Below is a small trained network, with its code and all its weights. Each question gives an input and a class and asks what happens when units are switched off, that is, made to give their printed mean instead of their output.

import numpy as np


def w(rows, s, z=0):
    codes = np.array(rows[::2]) - 128.0
    scale = np.full(codes.shape[1], s)
    scale[-1] = z or s
    return codes * scale


def norm(h):
    return h / np.sqrt((h * h).mean(-1, keepdims=True) + 1e-5)


def f(y):
    return y / 2 * (1 + np.tanh(0.7978845608 * (y + 0.044715 * y**3)))


def log_softmax(a):
    a = a - a.max(-1, keepdims=True)
    return a - np.log(np.exp(a).sum(-1, keepdims=True))


def net(x, mask):
    res = np.array(x, float).reshape(1, 6) / 4 @ E
    u = 0
    for l in range(2):
        y = f(norm(res) @ A[l][:, :-1].T + A[l][:, -1])
        res = res + np.where(mask[u : u + 9], y, B[l][:, -1]) @ B[l][:, :-1]
        u += 9
    return log_softmax(norm(res)[-1] @ U[:, :-1].T + U[:, -1])


A, B = {}, {}
E = w([
[122,102,168,61,55,170],'x0',
[198,111,83,125,61,91],'x1',
[43,254,118,158,43,87],'x2',
[127,165,90,63,160,109],'x3',
[125,126,126,128,128,126],'x4',
[167,179,100,166,136,234],'x5',
],0.0076)
A[0] = w([
[80,75,193,173,127,22,49],'L0N0',
[116,70,203,254,96,125,94],'L0N1',
[123,123,195,104,174,2,44],'L0N2',
[141,152,86,223,208,84,27],'L0N3',
[136,196,128,92,207,112,76],'L0N4',
[49,145,195,133,212,154,85],'L0N5',
[241,130,66,135,67,63,90],'L0N6',
[118,135,95,52,166,69,47],'L0N7',
[129,131,68,210,205,52,2],'L0N8',
],0.0088,0.0035)
B[0] = w([
[180,130,63,133,72,154,212],'L0N0',
[75,178,83,43,199,116,227],'L0N1',
[172,117,77,131,80,137,209],'L0N2',
[152,134,167,102,104,172,238],'L0N3',
[81,144,112,118,173,140,175],'L0N4',
[56,65,136,194,93,111,233],'L0N5',
[5,82,144,167,142,149,253],'L0N6',
[138,146,93,103,130,160,160],'L0N7',
[106,117,212,72,104,150,227],'L0N8',
],0.019,0.003)
A[1] = w([
[114,248,133,176,89,66,156],'L1N0',
[140,99,123,125,100,102,88],'L1N1',
[125,110,219,59,44,138,135],'L1N2',
[179,56,125,123,224,109,94],'L1N3',
[86,139,162,133,140,130,88],'L1N4',
[110,135,212,81,140,123,58],'L1N5',
[86,158,58,40,179,136,97],'L1N6',
[125,157,80,89,177,157,64],'L1N7',
[151,188,98,212,161,227,2],'L1N8',
],0.011,0.0033)
B[1] = w([
[223,58,146,172,223,71,249],'L1N0',
[127,190,109,189,158,224,128],'L1N1',
[176,180,209,106,123,183,255],'L1N2',
[169,184,166,206,134,5,194],'L1N3',
[172,100,140,86,89,76,180],'L1N4',
[154,197,128,106,51,152,167],'L1N5',
[78,203,141,84,205,148,219],'L1N6',
[93,116,81,102,142,109,155],'L1N7',
[179,110,23,62,2,151,175],'L1N8',
],0.013,0.0049)
U = w([
[141,165,248,99,109,176,142],'0',
[161,122,164,189,183,46,254],'1',
[10,55,154,190,111,135,161],'2',
[69,168,101,85,197,118,124],'3',
[154,113,63,115,77,158,5],'4',
],0.014,0.0019)

Each question gives the input, the list of numbers given to net, and the class t.
The units are the neurons (one row each of A and B). Each row of codes is followed by its name. A weight is (code - 128) times the scale printed after its matrix; where a second scale follows, it is the last column's (A, B and U).
mask holds one flag per neuron, layer by layer. A switched-off neuron (its flag False) gives its mean, the last column of its row in B, instead of its output. The means were averaged over made-up inputs and are rounded, as every weight is.
A unit's drop is (log p(t) with every unit on - log p(t) with that unit switched off) / (log p(t) with every unit on - log p(t) with every unit switched off).
The circuit of an input: a set's keep is (log p(t) with only the set's units on - log p(t) with every unit switched off) / (log p(t) with every unit on - log p(t) with every unit switched off). Starting from the 12 units with the biggest drops (on a tie, the unit counted first), units are removed one at a time, each time the one whose removal leaves the highest keep (on an exact tie, the one counted first), for as long as the keep stays at least 0.8.
circuit, biggest first: the units of the circuit, biggest drop first
top k neurons: the k neurons with the biggest drops, biggest first
k most important neurons of layer l: the k neurons of layer l with the biggest drops, biggest first
input [-6,2,8,7,-6,1], class 1: circuit, biggest first => L1N0
input [-8,2,5,6,2,-6], class 0: circuit, biggest first => L0N8; L1N2
input [7,2,-8,6,6,-2], class 1: top 3 neurons => L1N3; L0N8; L0N3
input [6,8,4,6,7,-7], class 2: top 2 neurons => L0N6; L0N8
input [5,-5,-6,-3,-3,5], class 1: top 3 neurons => L0N8; L0N3; L1N3
input [-5,-7,1,-1,2,-1], class 2: top 3 neurons => L0N5; L0N4; L1N6
input [-1,1,-6,-4,0,7], class 4: top 3 neurons => L1N8; L1N0; L0N8
input [3,0,-6,-3,3,-1], class 1: circuit, biggest first => L1N3; L0N8
input [3,8,3,-8,6,7], class 2: top 2 neurons => L0N6; L0N0
input [6,6,7,-6,-8,5], class 1: circuit, biggest first => L1N0; L0N8; L0N3
input [5,2,-6,-2,-2,-8], class 4: top 3 neurons => L0N0; L0N2; L0N8
input [1,2,-5,-7,2,5], class 3: top 2 neurons => L0N1; L1N6
input [5,-6,3,5,0,-4], class 2: 3 most important neurons of layer 0 => L0N5; L0N8; L0N1
input [2,-5,2,-2,-6,7], class 4: circuit, biggest first => L1N8
input [4,-2,6,6,-5,7], class 4: 3 most important neurons of layer 0 => L0N1; L0N8; L0N5
input [-4,-8,-3,8,-8,3], class 2: top 2 neurons => L0N5; L0N1
input [2,-6,-8,3,-1,-2], class 1: top 2 neurons => L1N3; L0N6
input [-6,-1,-1,-7,-7,-5], class 3: 2 most important neurons of layer 0 => L0N1; L0N0
input [-6,-6,-1,-4,-8,1], class 0: 2 most important neurons of layer 1 => L1N5; L1N2
input [-7,-2,4,5,0,-1], class 0: circuit, biggest first => L0N8
